Look-ups in named tables: a row name and a column name give one cell, copied from the table.

tulove =
	tud	lof
bezafir	5.4	2.5
bar	1.8	0.3
dorada	4.4	-0.2
med	-7.1	-9.9
labiko	-3.2	-0.9
fad	4.3	3.8
ravuzi	-4.5	2.3
tal	0.7	4.2

labiko, tud -> -3.2
bezafir, tud -> 5.4
labiko, lof -> -0.9
bezafir, lof -> 2.5
bar, lof -> 0.3
med, tud -> -7.1
fad, lof -> 3.8
dorada, lof -> -0.2
bar, tud -> 1.8
tal, tud -> 0.7
ravuzi, lof -> 2.3
ravuzi, tud -> -4.5

birago
         tubodet    sezit  pasipop
semit    -38.360    1.536    0.503
velimeg  -14.839    2.275   13.028
pidebir  -61.424    3.806  -20.425
dol        0.514  -16.041  -53.254
visatig  -15.771    2.556   33.263
lop        7.308  -10.078    3.215
siputip   55.897  -19.025    3.312
mun       -0.793  -16.417  -49.020
zatelik  -30.083    5.240   16.386
buf       -7.338    6.658   47.912
zuzutu   -44.431    1.989  -12.013

tubodet of zuzutu = -44.431
tubodet of zatelik = -30.083
tubodet of buf = -7.338
sezit of lop = -10.078
pasipop of semit = 0.503
pasipop of zuzutu = -12.013
tubodet of pidebir = -61.424
pasipop of dol = -53.254
tubodet of dol = 0.514
sezit of buf = 6.658
pasipop of buf = 47.912
sezit of siputip = -19.025

fomika =
fields: fubek, vevin, ritupo
bom: [127, -602, -255]
zadok: [449, -441, -131]
budo: [221, -557, -182]
nat: [474, -423, -134]
vez: [568, -369, -121]
voso: [254, -541, -180]

ritupo of budo: -182
fubek of zadok: 449
ritupo of zadok: -131
vevin of vez: -369
ritupo of nat: -134
ritupo of vez: -121
fubek of budo: 221

zos.tsv
	dolosef	famalo	lagi	duka	bigasem	nar	kez	gar	fuso
punav	-41	186	739	180	450	-269	-396	-941	106
nep	-99	9	656	454	874	-697	40	-219	-270
sutabo	-644	16	192	-116	-116	338	943	-241	-587
rog	23	-52	482	582	901	-749	89	264	-326
dos	-793	-2	-147	138	-285	593	745	-339	-394
nuf	901	122	337	-464	-681	245	-325	-197	385
fupibav	-375	-123	357	155	591	-1	828	526	-689
puzun	-493	-95	370	433	935	82	525	449	-521
tavifi	304	135	75	-74	-889	-309	64	-816	93
fav	-468	71	731	44	622	-282	403	-524	-466

What is the bigasem of dos in zos? -285
What is the bigasem of punav in zos? 450
What is the kez of dos in zos? 745
What is the fuso of nuf in zos? 385
What is the duka of sutabo in zos? -116
What is the nar of sutabo in zos? 338
What is the duka of nuf in zos? -464
What is the lagi of dos in zos? -147
What is the duka of fupibav in zos? 155
What is the lagi of tavifi in zos? 75
What is the nar of puzun in zos? 82
What is the lagi of nuf in zos? 337
What is the bigasem of sutabo in zos? -116
What is the famalo of fav in zos? 71
What is the nar of rog in zos? -749
What is the nar of nep in zos? -697
What is the bigasem of tavifi in zos? -889
What is the kez of nep in zos? 40

gis:
	kug	muropeg	lebida	ririn	rugaf
tela	-18	0	12	50	-44
nenub	-25	-39	-17	3	48
rete	-1	56	-42	4	-13
muvorov	-12	-32	50	13	69
tenumib	20	21	69	-9	49
lemesu	-2	17	5	35	-31
gegu	10	-3	-60	-10	5

What is the rugaf of muvorov in gis? 69
What is the lebida of lemesu in gis? 5
What is the ririn of nenub in gis? 3
What is the ririn of rete in gis? 4
What is the rugaf of tela in gis? -44
What is the rugaf of nenub in gis? 48
What is the muropeg of muvorov in gis? -32

kiv =
	sigirep	bizup	nele	dirilaf	dos	telabi	voze	ranuveg	pilasu	peg
fod	3.172	4.074	2.649	5.752	6.270	2.787	4.209	7.545	6.735	3.110
zasufiz	4.231	2.326	2.887	6.736	6.622	3.034	4.124	5.614	5.721	3.969
tiloti	4.401	6.422	4.075	7.768	8.009	3.870	6.373	8.310	8.238	4.046
vetizun	6.473	9.196	7.972	7.882	7.847	6.685	8.225	7.642	8.648	6.294
muzo	7.742	5.268	8.723	3.795	3.424	8.708	5.486	3.376	3.672	7.834
vupudez	4.431	1.719	3.084	5.170	5.673	3.496	3.315	5.453	4.486	3.857

pilasu of tiloti: 8.238
sigirep of zasufiz: 4.231
nele of vupudez: 3.084
dirilaf of vetizun: 7.882
dirilaf of vupudez: 5.170
ranuveg of vetizun: 7.642
sigirep of vetizun: 6.473
telabi of tiloti: 3.870

Table tis
,mut,fav,dupi,vateno,fol,vev,goseg,gom,fodum,mab
keduvef,10.12,28.70,-20.85,-40.55,-29.60,3.69,47.68,35.26,3.71,6.19
sud,9.16,28.61,-22.23,-41.15,-29.12,3.58,47.86,34.39,3.18,5.80
bofa,4.22,-43.15,10.13,-44.50,7.37,20.22,25.19,44.84,-4.16,12.25
libup,1.66,-9.28,3.20,-48.23,40.27,12.38,44.88,43.71,-3.01,-4.22
daseg,2.36,26.84,-20.00,-36.12,21.41,4.34,64.97,31.40,-0.30,-6.82
kuninik,11.40,20.61,-1.90,-60.15,1.25,2.52,31.05,50.74,4.12,-1.67
didavu,5.59,-31.99,-7.64,-30.99,-39.76,18.97,31.40,34.10,-2.14,21.70
nilodo,-2.35,-46.44,1.23,-29.07,25.55,23.13,44.17,34.36,-7.33,7.97
vezuvo,13.47,-0.58,3.32,-57.26,-20.75,7.82,19.35,51.70,4.16,8.61
gef,6.57,-28.26,12.62,-54.10,8.75,15.35,21.07,51.59,-0.87,7.95
gub,-5.30,-49.23,-11.24,-14.91,-7.38,26.11,52.42,22.76,-7.58,18.07

bofa, vev: 20.22
daseg, gom: 31.40
didavu, gom: 34.10
keduvef, fav: 28.70
nilodo, fodum: -7.33
nilodo, mab: 7.97
libup, gom: 43.71
keduvef, vateno: -40.55
kuninik, vev: 2.52
Which row has the largest dupi? gef

